[ 19  30  49 -55  45  -2 -80  35  31 -86  48]
The entry just left of 49: 30
The minimum -> -86
The entry just right of the centre entry is -80
Find the entry just left of 31.
35

Questions about the table below. Counting starts at 1.
1) The entry just left of -43?
2) The entry at row 3, column 1?
3) The top-left entry?
4) The entry just right of the largest entry?
5) The entry at row 3, column 2?
6) The entry in row 1 and column 2?
7) The entry in row 2 and column 1?
8) The entry just right of -29?
19,-15,35,20,11,-26,5,-21,-26,11,10,11
25,-16,32,18,10,-17,5,-29,-8,10,5,24
8,-11,32,18,10,-32,4,-25,-40,10,14,-4
24,-16,33,19,10,-19,5,-25,-13,10,6,21
27,-16,31,17,9,-14,5,38,-4,9,3,26
-1,-7,26,15,8,-34,3,56,-48,8,16,-15
5,-10,30,17,9,-33,4,-12,-43,9,15,-7
2,-9,28,16,8,-34,3,82,-46,8,15,-11
16,-14,35,20,10,-28,4,-58,-30,10,11,8
28,-15,27,15,8,-8,5,-85,5,8,1,30
27,-16,29,16,9,-11,5,18,1,9,1,28
21,-15,35,20,10,-24,5,3,-21,10,9,15
23,-16,35,19,10,-22,5,-7,-17,10,8,18
11,-12,33,19,10,-31,4,-11,-37,10,13,0
14,-13,34,19,10,-30,4,3,-34,10,12,4
1) -12
2) 8
3) 19
4) -46
5) -11
6) -15
7) 25
8) -8

Read these off the row that follows.
1) Read off the entry just left of -89.
2) Read off the entry just right of the largest entry.
3) Read off the entry just right of -79.
4) Read off the entry just right of the smallest entry.
[ 79  66  81  69 -76  82 -89 -79  84  87  79 -76]
1) 82
2) 79
3) 84
4) -79

m =
[[ -5   7   6   7  -8]
 [-35  43  40  42 -50]
 [ 20 -25 -24 -25  31]
 [ -6   8   7   8  -9]
 [ -4   5   5   6  -6]
 [ 20 -24 -23 -24  29]
 [  1  -1  -1  -1   1]
 [-18  23  21  22 -27]
 [ -8  10   9  10 -12]
 [ 13 -16 -15 -15  19]
 [ 51 -62 -58 -61  76]
 [ 10 -12 -12 -12  15]
 [ 14 -18 -17 -17  21]
 [  5  -6  -6  -6   7]
 [ -2   3   3   3  -3]]
Read off the second largest entry.
A: 51
Read off the entry just left of the centre entry.
A: 23
Read off the 2nd smallest entry.
A: -61
Read off the entry directly below 76.
A: 15
Read off the maximum.
A: 76
Read off the entry in the bottom-left corner.
A: -2
Read off the top entry of the column that holds the largest entry.
A: -8
Read off the entry just right of 43.
A: 40
Read off the entry just right of the centre entry.
A: 22
Read off the entry directly below -4.
A: 20
Read off the entry directly below 42.
A: -25
Read off the entry directly above the centre entry.
A: -1
Read off the entry directly below the smallest entry.
A: -12
The last entry, reading row by row -> -3
Read off the fourth entry from the end, reading row by row.
A: 3
Read off the third entry in reading order.
A: 6
Read off the top entry of the column that holds the smallest entry.
A: 7
The first entry, reading row by row -> -5
Read off the 3rd entry from the end, reading row by row.
A: 3
Read off the third entry on the diagonal from the top-right corner.
A: -24
Read off the second-last entry, reading row by row.
A: 3
The 3rd largest entry is 43
The second entry on the diagonal from the top-right corner -> 42
Read off the entry directly above the smallest entry.
A: -16
Read off the fourth entry in reading order.
A: 7
Read off the 3rd smallest entry.
A: -58

W = [ 34 -14  -6   2 -17 -27  21  70  -7]
The entry just left of 2 -> -6
The entry just left of the centre entry -> 2
The first entry from the right?
A: -7
The entry just right of -17 is -27

Questions about the array below.
1) Read off the entry just right of -58.
2) Read off the fourth entry in reading order.
3) Read off the entry just left of 40.
((-58, -29, -52, -20, 43), (72, -52, 40, -5, 15))
1) -29
2) -20
3) -52

Questions about the row below.
1) What is the entry just left of 13.192?
2) What is the entry just left of the centre entry?
3) What is the entry just right of the centre entry?
array([ -6.955,  -8.086,   2.512, -13.406,  13.192,  -8.288,   8.552])
1) -13.406
2) 2.512
3) 13.192

Questions about the grid below. Rows and columns are numbered from 1.
1) Which number is the bottom-right entry?
2) Which number is the entry in the top-right corner?
3) Which number is the entry at row 1, column 2?
4) Which number is the entry in the bottom-left corner?
5) Which number is the entry in row 2 and column 3?
[[-41  63 -30  54  65   3]
 [-46  71 -34  61  74   3]]
1) 3
2) 3
3) 63
4) -46
5) -34

a =
[[72, 26, -70, 15, -20],
 [57, 27, -65, 13, -15],
 [33, 61, 4, -5, 72],
 [64, 74, -51, 16, 22],
 [0, -56, -25, -5, -49],
 [79, 68, -37, 12, 36],
 [-34, -58, 5, -11, -61]]
The entry just left of 74 is 64
The entry directly below -51? -25
The entry directly below 13: -5
The entry in the top-right corner -> -20
The entry directly below the largest entry is -34
The second entry on the main diagonal? 27
The entry directly above 68 is -56
The entry just right of 74: -51
The first entry on the main diagonal? 72
The entry just right of 33? 61
The entry in the bottom-right corner: -61
The third entry, reading row by row? -70
The maximum? 79
The entry directly above the centre entry? 4
The 2nd-last entry, reading row by row? -11
The entry directly above 5? -37
The entry directly below 57: 33
The entry just right of 27? -65
The 2nd largest entry? 74
The 2nd entry on the diagonal from the top-right corner -> 13
The second entry in reading order is 26
